How the elements are linked:
Q342 pu Q261
Q342 de Q325
Q342 su Q799
Q342 ke Q286
Q342 si Q413
Q639 pu Q347
Q639 de Q499
Q639 te Q353
Q639 su Q864
Q639 ke Q942
Q639 si Q823
Q546 pu Q463
Q546 te Q425
Q546 su Q661
Q546 ke Q314
Q546 si Q511
Q799 pu Q342
Q799 de Q591
Q799 su Q29
Q799 ke Q613
Q799 si Q759
Q823 pu Q216
Q823 de Q800
Q823 te Q474
Q823 su Q20
Q823 ke Q791
Q823 si Q639
Q20 pu Q823
Q20 de Q174
Q20 te Q58
Q20 su Q906
Q20 ke Q208
Q20 si Q864
Q760 pu Q314
Q760 te Q577
Q760 su Q228
Q760 ke Q661
Q760 si Q204
Q800 pu Q228
Q800 te Q823
Q800 su Q174
Q800 ke Q585
Q800 si Q499
Q175 pu Q376
Q175 de Q791
Q175 su Q765
Q175 ke Q474
Q175 si Q946
Q405 pu Q179
Q405 te Q165
Q405 su Q435
Q405 ke Q397
Q405 si Q107
Q515 pu Q759
Q515 de Q216
Q515 su Q474
Q515 ke Q376
Q515 si Q29
Q906 pu Q20
Q906 de Q314
Q906 te Q413
Q906 su Q577
Q906 ke Q425
Q906 si Q325
Q425 pu Q208
Q425 de Q546
Q425 te Q972
Q425 su Q87
Q425 ke Q906
Q425 si Q704
Q765 pu Q175
Q765 de Q208
Q765 su Q972
Q765 ke Q58
Q765 si Q312
Q942 pu Q165
Q942 de Q435
Q942 te Q946
Q942 su Q650
Q942 ke Q639
Q942 si Q791
Q759 pu Q413
Q759 de Q577
Q759 su Q515
Q759 ke Q50
Q759 si Q799
Q613 pu Q286
Q613 de Q605
Q613 su Q775
Q613 ke Q799
Q613 si Q50
Q29 pu Q799
Q29 de Q347
Q29 su Q353
Q29 ke Q775
Q29 si Q515
Q376 pu Q50
Q376 de Q945
Q376 su Q175
Q376 ke Q515
Q376 si Q775
Q286 pu Q312
Q286 de Q704
Q286 su Q613
Q286 ke Q342
Q286 si Q972
Q577 pu Q906
Q577 de Q760
Q577 te Q759
Q577 su Q216
Q577 ke Q87
Q577 si Q591
Q208 pu Q791
Q208 de Q463
Q208 te Q765
Q208 su Q425
Q208 ke Q20
Q208 si Q650
Q650 pu Q942
Q650 de Q657
Q650 te Q312
Q650 su Q704
Q650 ke Q864
Q650 si Q208
Q435 pu Q405
Q435 te Q942
Q435 su Q657
Q435 ke Q499
Q435 si Q585
Q314 pu Q174
Q314 te Q906
Q314 su Q760
Q314 ke Q546
Q314 si Q453
Q353 pu Q29
Q353 de Q639
Q353 su Q261
Q353 ke Q946
Q353 si Q474
Q791 pu Q945
Q791 de Q585
Q791 te Q175
Q791 su Q208
Q791 ke Q823
Q791 si Q942
Q661 pu Q546
Q661 te Q87
Q661 su Q107
Q661 ke Q760
Q661 si Q179
Q50 pu Q972
Q50 de Q87
Q50 su Q376
Q50 ke Q759
Q50 si Q613
Q585 pu Q107
Q585 te Q791
Q585 su Q463
Q585 ke Q800
Q585 si Q435
Q511 pu Q657
Q511 te Q704
Q511 su Q179
Q511 ke Q453
Q511 si Q546
Q945 pu Q87
Q945 de Q107
Q945 te Q376
Q945 su Q791
Q945 ke Q216
Q945 si Q165
Q864 pu Q639
Q864 de Q722
Q864 te Q261
Q864 su Q325
Q864 ke Q650
Q864 si Q20
Q657 pu Q435
Q657 te Q650
Q657 su Q511
Q657 ke Q722
Q657 si Q463
Q775 pu Q613
Q775 de Q165
Q775 su Q946
Q775 ke Q29
Q775 si Q376
Q474 pu Q515
Q474 de Q823
Q474 su Q58
Q474 ke Q175
Q474 si Q353
Q704 pu Q650
Q704 de Q511
Q704 te Q286
Q704 su Q605
Q704 ke Q325
Q704 si Q425
Q204 pu Q453
Q204 te Q591
Q204 su Q397
Q204 ke Q179
Q204 si Q760
Q946 pu Q775
Q946 de Q942
Q946 su Q312
Q946 ke Q353
Q946 si Q175
Q463 pu Q585
Q463 te Q208
Q463 su Q546
Q463 ke Q174
Q463 si Q657
Q605 pu Q704
Q605 de Q179
Q605 te Q613
Q605 su Q165
Q605 ke Q591
Q605 si Q87
Q722 pu Q499
Q722 te Q864
Q722 su Q453
Q722 ke Q657
Q722 si Q174
Q228 pu Q760
Q228 te Q216
Q228 su Q800
Q228 ke Q107
Q228 si Q397
Q87 pu Q425
Q87 de Q661
Q87 te Q50
Q87 su Q945
Q87 ke Q577
Q87 si Q605
Q397 pu Q204
Q397 te Q347
Q397 su Q499
Q397 ke Q405
Q397 si Q228
Q107 pu Q661
Q107 te Q945
Q107 su Q585
Q107 ke Q228
Q107 si Q405
Q591 pu Q325
Q591 de Q204
Q591 te Q799
Q591 su Q347
Q591 ke Q605
Q591 si Q577
Q453 pu Q722
Q453 te Q325
Q453 su Q204
Q453 ke Q511
Q453 si Q314
Q165 pu Q605
Q165 de Q405
Q165 te Q775
Q165 su Q942
Q165 ke Q347
Q165 si Q945
Q499 pu Q397
Q499 te Q639
Q499 su Q722
Q499 ke Q435
Q499 si Q800
Q174 pu Q800
Q174 te Q20
Q174 su Q314
Q174 ke Q463
Q174 si Q722
Q216 pu Q577
Q216 de Q228
Q216 te Q515
Q216 su Q823
Q216 ke Q945
Q216 si Q347
Q972 pu Q765
Q972 de Q425
Q972 su Q50
Q972 ke Q413
Q972 si Q286
Q312 pu Q946
Q312 de Q650
Q312 su Q286
Q312 ke Q261
Q312 si Q765
Q58 pu Q474
Q58 de Q20
Q58 su Q413
Q58 ke Q765
Q58 si Q261
Q179 pu Q511
Q179 te Q605
Q179 su Q405
Q179 ke Q204
Q179 si Q661
Q413 pu Q58
Q413 de Q906
Q413 su Q759
Q413 ke Q972
Q413 si Q342
Q261 pu Q353
Q261 de Q864
Q261 su Q342
Q261 ke Q312
Q261 si Q58
Q347 pu Q591
Q347 de Q397
Q347 te Q29
Q347 su Q639
Q347 ke Q165
Q347 si Q216
Q325 pu Q864
Q325 de Q453
Q325 te Q342
Q325 su Q591
Q325 ke Q704
Q325 si Q906

In the rows, 493 stands for zero.

The rows follow the links: the fewer symbols apart two elements are, the more alike their rows tend to be.

Row, then element:
[ 608  608  399  414  315  595  295  434  729  385  635  409  571  706  504  601  464  644  548  557  392  354  463  528  396  298  357  587  557  699  451  539  737  519  360  340  510  574  528  681  385  649  783  420  733  507  577  878  392  366  411]; element Q791
[ 549  429  392  378  432  654  491  418  518  542  639  497  541  667  263  631  419  692  635  555  413  377  404  638  406  452  391  528  605  754  456  454  716  535  411  333  280  374  470  576  312  748  797  311  688  574  576  926  406  427  606]; element Q208
[ 628  330  251  484  473  680  536  557  478  580  388  426  393  673  641  620  467  309  337  693  508   95  495  508  463  349  542  436  607  551  521  502  669  431  483  308  350  524  749  701  432  748  472  675  729  650  534  658  331  607  438]; element Q87
[ 765  532  724  447  349  591  513  390  716  401  442  384  423  320  624  455  571  356  192  565  539  309  580  451  581  424  316  655  648  435  515  475  649  506  386  409  730  560  548  620  609  503  485  666  245  197  264  298  420  635  338]; element Q216
[ 528  328  521  503  637  341  554  604  215  519  579  537  373  298  499  555  330  233  665  429  612  850  581  436  688  616  490  383  431  459  614  519  329  490  724  488  405  346  431  272  432  346  279  388  206  473  329  259  524  644  615]; element Q342
[ 530  333  777  479  499  613  738  370  735  701  193  607  468  421  427  423  718  479  168  601  448  143  532  491  451  480  523  596  633  344  450  429  567  523  321  461  630  380  451  582  692  669  443  793  386  366  486  335  522  582  522]; element Q760
[ 476  592  469  491  386  674  456  419  735  498  384  450  570  724  594  459  672  664  246  585  359  112  449  519  303  384  491  539  516  507  446  501  625  492  279  476  612  598  637  746  618  675  605  742  803  582  682  644  480  432  378]; element Q107
[ 376  704  690  551  474  240  462  449  579  285  599  504  633  308  493  302  582  680  582  260  508  784  564  419  552  643  463  524  330  349  507  507  321  519  481  660  721  614  387  338  620  156  454  330  267  302  436  299  601  416  396]; element Q639
[ 803  321  261  471  392  693  427  612  356  446  523  352  373  588  628  744  276  129  423  645  591  343  490  475  604  312  424  404  526  688  555  493  656  460  575  304  366  514  760  596  374  679  485  514  581  674  381  610  359  582  466]; element Q50

Each walk starts at a row. The symbols on each line, taken left to right, move it on to the next element.
Answer with the element's row; about right is enough.
---
[ 148  465  278  647  685  489  487  548  404  635  281  575  607  605  564  305  654  536  308  535  396  343  445  515  303  507  816  397  387  336  491  461  306  498  547  665  463  621  564  478  639  547  376  785  812  794  773  418  587  418  520]
te te pu pu su pu: [ 426  550  236  496  583  391  367  614  189  389  774  457  505  549  539  610  230  508  883  412  500  851  455  539  510  490  488  312  345  628  438  546  405  456  618  477  321  496  542  313  291  414  567  239  576  721  502  656  519  401  596]
pu si pu ke de pu te si: [ 593  387  482  540  593  370  529  666  268  422  456  405  342  261  691  573  367  176  506  462  653  750  613  407  698  538  544  362  391  389  646  558  329  434  690  489  512  504  562  331  532  335  215  486  247  506  251  196  484  624  448]
---
[ 638  393  833  310  480  564  674  309  688  568  574  566  436  335  184  533  508  592  481  521  479  514  551  567  589  549  318  656  707  543  465  435  733  514  373  366  472  241  200  432  466  549  658  373  267  208  395  508  419  551  594]
pu su te pu ke de de ke: [ 476  596  822  453  391  525  585  230  918  525  504  576  604  506  365  379  699  776  357  428  355  319  491  509  453  515  440  707  605  494  357  465  622  622  275  547  709  519  220  513  616  490  586  559  379  210  515  521  500  452  424]
si pu si su si ke pu: [ 195  760  358  624  540  404  380  517  581  494  398  518  736  697  694  276  678  723  452  483  395  338  423  487  273  476  687  489  398  307  447  473  366  527  406  687  619  709  591  548  681  433  408  676  834  684  732  504  565  336  385]
---
[ 287  631  268  479  636  379  311  543  254  463  618  499  620  630  445  504  362  713  826  397  430  763  409  580  355  528  608  356  384  562  444  542  383  512  562  608  319  421  357  424  389  436  618  301  731  671  661  705  624  273  623]
pu su te su su su de su: [ 311  812  234  597  462  379  258  564  420  258  710  394  662  647  640  413  466  726  741  348  415  712  469  491  399  470  580  398  338  550  445  556  365  525  484  676  584  668  541  454  428  296  538  369  798  647  600  673  577  248  456]
ke su su ke te de: [ 296  394  163  576  685  422  426  598  151  649  481  591  484  639  431  484  420  508  667  483  489  650  415  545  413  529  700  300  391  506  537  530  336  507  635  609  195  469  484  407  362  484  379  459  695  856  698  577  575  434  648]
---
[ 803  579  318  366  293  552  322  487  481  263  776  367  426  590  550  741  288  455  646  490  489  503  458  473  565  327  276  532  496  747  519  578  680  461  491  268  509  549  613  627  227  542  679  350  604  530  320  775  314  448  406]
su pu si de de si te si de: [ 199  766  370  622  478  452  341  453  573  434  471  509  758  689  545  271  646  841  569  328  377  398  356  469  306  435  686  506  438  463  397  502  409  517  411  692  587  640  397  508  588  383  546  558  767  661  742  656  666  338  460]
su pu su te pu su si de: [ 367  525  529  373  478  657  511  371  650  661  406  599  559  676  247  407  583  803  472  537  303  234  369  627  266  475  568  574  644  626  408  496  670  517  303  489  414  436  351  648  431  682  772  519  709  539  749  811  454  378  666]
---
[ 676  269  706  466  477  636  633  452  592  617  345  487  346  309  463  555  556  155  118  588  516  286  591  477  585  425  441  571  713  451  586  449  573  438  502  346  544  438  557  511  526  648  428  731  244  342  303  289  385  745  461]
pu ke pu su si de te si: [ 598  267  351  389  514  675  525  494  392  788  422  533  367  648  360  621  391  390  515  727  474  306  394  622  433  434  542  425  611  629  480  450  715  419  514  365  199  368  495  570  339  865  649  481  691  709  530  796  390  552  688]
de ke si si ke ke te de: [ 443  290  761  446  640  612  757  337  655  776  252  635  488  428  247  386  664  521  296  626  457  273  490  552  422  602  493  591  722  470  486  420  626  534  381  461  394  244  309  494  569  683  553  634  315  332  562  438  514  553  644]
---
[ 595  651  175  553  382  351  274  697  217  181  662  330  474  541  821  564  325  307  613  421  601  691  527  427  566  360  513  391  292  577  581  532  375  409  651  507  454  685  756  568  461  327  354  429  658  680  445  490  428  482  335]
si de te pu su ke si ke de: [ 375  745  181  655  450  432  255  657  456  317  512  379  553  646  798  435  524  507  518  445  557  493  458  451  440  412  686  360  283  435  531  538  320  439  574  589  589  768  742  527  601  391  341  542  791  769  643  480  561  387  291]
te ke ke pu si ke de si: [ 378  381  564  584  672  365  610  561  385  480  342  551  445  261  575  458  559  261  353  466  576  622  531  455  583  610  632  434  381  270  544  448  200  453  580  627  543  486  522  372  651  288  147  605  293  468  439   93  612  636  496]
---
[ 388  376  418  428  521  670  557  410  510  781  322  625  483  698  299  469  625  616  406  631  401  145  400  572  302  475  599  496  651  566  464  466  658  504  418  559  260  351  466  613  483  789  669  633  759  650  742  710  479  469  637]
ke si te pu su su pu ke de: [ 128  432  315  614  697  452  485  515  335  753  323  636  608  671  430  336  604  713  491  532  398  459  376  585  273  548  797  334  439  420  482  516  335  527  511  706  323  412  396  492  573  572  485  557  761  732  723  584  649  400  599]
pu ke ke ke pu: [ 276  691  732  603  473  364  484  352  727  442  408  527  687  395  427  204  742  811  509  364  444  547  530  491  425  592  537  620  399  288  396  472  345  528  435  659  719  537  270  437  702  235  406  476  421  380  611  347  676  374  523]
